X =
[[180 199  60 113 206  94 151 214  33 226  95 107 182 210 163]
 [ 55 196 114 162 143  49 174 213 167  95 107 141 246  63  39]
 [138  91 219  74  62 125 134 249 240 155 180 200 235 249 120]
 [137 109 199 177 130  49 193  86 186 134 251 112  92 228 193]
 [ 41 106  58 136 184 130 141 170 185 222 191 220  33 147 110]
 [197  33 185 178 146  35 179  54 128  58  69  51  61  39 251]
 [167  93 182  64 216  99 105 168  99 211 115 155 120 106 154]]
Indices start at 1.
The entry in the top-right corner -> 163
The entry at row 1, column 1: 180
Report the entry in the bottom-right corner.
Answer: 154
The entry just left of 206 -> 113
The entry in row 3 and column 1: 138
The bottom-left entry -> 167
Report the entry directly above 138.
Answer: 55
The entry at row 1, column 2 -> 199
Report the entry directly below the centre entry.
Answer: 170
The entry just right of the centre entry: 186
The entry at row 1, column 3 -> 60
Report the entry in row 2 and column 3.
Answer: 114
The entry at row 3, column 3 is 219
Report the entry just right of 113.
Answer: 206
The entry just right of 179 is 54
The entry directly above 191 -> 251
Report the entry directly above 62.
Answer: 143
The entry in row 2 and column 2 is 196
Report the entry directly above 63.
Answer: 210
Report the entry just right of 35.
Answer: 179
The entry just right of 137 -> 109
Report the entry just left of the centre entry.
Answer: 193

Read these off the row that follows.
1) What is the 2nd largest entry?
2) What is the fourth entry from the end?
3) What is the entry just left of -694?
 598  -58  -22 -694    7
1) 7
2) -58
3) -22

A =
241,-461,529,126,-335
-160,455,-569,-41,246
329,104,-99,330,-310
148,282,-246,200,-159
146,-497,523,113,-301
139,-475,512,64,-241
204,234,-248,232,-203
98,357,-318,122,-79
282,254,-186,257,-241
129,-519,554,71,-244
152,-484,514,73,-214
144,-476,554,83,-301
150,-468,529,114,-273
Counting starts at 1.
The entry in row 1 and column 2?
Answer: -461
The entry in row 1 and column 1 is 241
The bottom entry of the column that holds the smallest entry: 529
The entry directly above -497 -> 282
The median of all entries: 104
The entry in the top-right corner?
Answer: -335
The entry directly above -475: -497
The entry directly below -476?
Answer: -468
The entry just right of 122 -> -79
The entry at row 1, column 3 is 529
The entry directly below the smallest entry?
Answer: -99
The entry directly above 73 is 71
The entry just right of -160 is 455
The smallest entry?
Answer: -569
The entry at row 2, column 1?
Answer: -160
The entry directly above 83?
Answer: 73
The entry just right of the centre entry: 232
The entry just left of 357 is 98
The entry just right of -318 is 122
The entry directly above 523?
Answer: -246
The entry in row 3 and column 1?
Answer: 329
The entry directly above the centre entry: 512
The entry directly above 512?
Answer: 523

array([[ 190,  365,  404,  395,  252,  188,  222,  480,  514,  238,  227],
       [-246, -371, -314, -413, -265, -261, -297, -490, -444, -239, -296],
       [  16,  330,  589,  423,   73,   29,  123,  594,  533,   13,  120]])
Counting starts at 1.
The entry in row 3 and column 2 -> 330
Report the entry in row 2 and column 1.
Answer: -246
The entry directly above the smallest entry is 480
The bottom-left entry is 16
The entry just right of 480 -> 514
Report the entry directly above the centre entry.
Answer: 188
Report the bottom entry of the column that holds the smallest entry.
Answer: 594
The entry at row 1, column 2 -> 365
Report the entry directly below 227.
Answer: -296
Report the entry in row 1 and column 3.
Answer: 404
The entry just left of 227 is 238
The top-right entry is 227
The entry just right of the smallest entry -> -444
The entry in the top-left corner: 190
Report the entry in the bottom-right corner.
Answer: 120
Report the entry just left of -297.
Answer: -261
Report the smallest entry.
Answer: -490
The entry at row 3, column 3 -> 589
Report the entry in row 2 and column 3.
Answer: -314
